X = [[127, 110, 125, 92, 126, 114, 133, 137, 149, 141, 131, 112, 141, 112, 113], [128, 133, 125, 96, 121, 141, 118, 124, 137, 129, 121, 141, 118, 123, 149], [124, 130, 124, 133, 110, 120, 166, 118, 135, 132, 109, 137, 133, 140, 133], [128, 124, 130, 95, 134, 133, 101, 125, 150, 115, 124, 105, 158, 132, 119], [118, 137, 130, 140, 139, 55, 130, 123, 157, 142, 126, 125, 131, 131, 140], [124, 119, 132, 148, 138, 151, 136, 124, 111, 154, 122, 130, 148, 130, 123], [125, 107, 124, 142, 110, 151, 123, 137, 134, 131, 117, 121, 116, 128, 145]]
Report the entry just left of the centre entry.
Answer: 101
Report the entry just left of the largest entry.
Answer: 120
The entry just right of 166 is 118
Report the entry just right of the centre entry.
Answer: 150
Report the entry at the centre.
Answer: 125

x =
array([[131, 128, 141, 130, 151, 132, 131, 132],
       [127, 132, 146, 131, 120, 132, 130, 135],
       [134, 125, 117, 130, 128, 131, 134, 122],
       [122, 128, 134, 123,  63, 121, 117, 132],
       [136, 129, 132, 136, 129, 139, 143, 127],
       [135, 129, 129, 135, 133, 138, 141, 127]])
The fourth entry from the end, reading row by row: 133
Which number is the bottom-right entry?
A: 127
Which number is the entry in the bottom-left corner?
A: 135
Which number is the entry directly above the smallest entry?
A: 128
The entry directly above 123: 130
Which number is the second largest entry?
A: 146
The first entry on the diagonal from the top-right corner -> 132
The 3rd entry on the main diagonal is 117
The largest entry in the first row is 151
The 3rd largest entry: 143
Which number is the entry just left of 151?
A: 130
The entry in the top-left corner: 131
The entry just left of the smallest entry -> 123
The 3rd entry on the diagonal from the top-right corner is 131
The entry just right of 123 -> 63
The entry directly below 151 -> 120
The entry just right of the largest entry: 132
The largest entry in the last column: 135
Which number is the 2nd entry on the main diagonal?
A: 132
Which number is the second entry on the diagonal from the top-right corner?
A: 130
The smallest entry in the last column: 122
The smallest entry in the first row is 128

Questions about the row below.
1) Give the entry just left of the centre entry.
2) Give the entry just left of 104.
[ 95, 194, 114,  56,  73, 104, 139]
1) 114
2) 73

Questions about the grid below.
1) Give the entry just left of the smallest entry.
2) Give the entry just right of the smallest entry.
3) Give the 3rd largest entry.
4) Give the first entry in reading order.
array([[127, 132, 125, 129, 127, 129, 129, 133, 128, 128, 127, 131, 129,
        129, 127],
       [137, 148, 106, 127, 125, 132, 138, 170, 129, 134, 125, 130, 128,
        140, 123],
       [189,  94, 123, 108, 182, 139, 145, 131, 136, 149, 152,  61,  95,
        126, 142],
       [142, 114, 133, 123, 143, 130, 130, 118, 130, 132, 135, 110, 119,
        124, 133],
       [159, 105, 131, 117, 157, 133, 135, 120, 133, 138, 142,  91, 111,
        124, 136],
       [177,  98, 128, 112, 172, 136, 141, 126, 135, 145, 148,  73, 102,
        125, 141],
       [176,  99, 127, 112, 171, 136, 141, 124, 135, 143, 147,  75, 102,
        124, 141],
       [131, 143, 113, 129, 124, 131, 134, 156, 128, 131, 125, 132, 130,
        138, 124],
       [135, 118, 132, 126, 137, 129, 129, 119, 129, 130, 132, 118, 123,
        125, 131],
       [148, 110, 132, 121, 148, 131, 132, 118, 130, 134, 138, 102, 116,
        124, 135],
       [171, 100, 128, 113, 168, 135, 139, 124, 134, 143, 146,  80, 104,
        125, 140],
       [173, 100, 127, 113, 169, 136, 139, 124, 134, 144, 147,  77, 102,
        124, 140],
       [179,  98, 126, 111, 174, 137, 142, 127, 135, 145, 148,  71, 100,
        125, 142],
       [137, 118, 132, 125, 138, 129, 128, 119, 129, 130, 133, 116, 122,
        125, 132]])
1) 152
2) 95
3) 179
4) 127
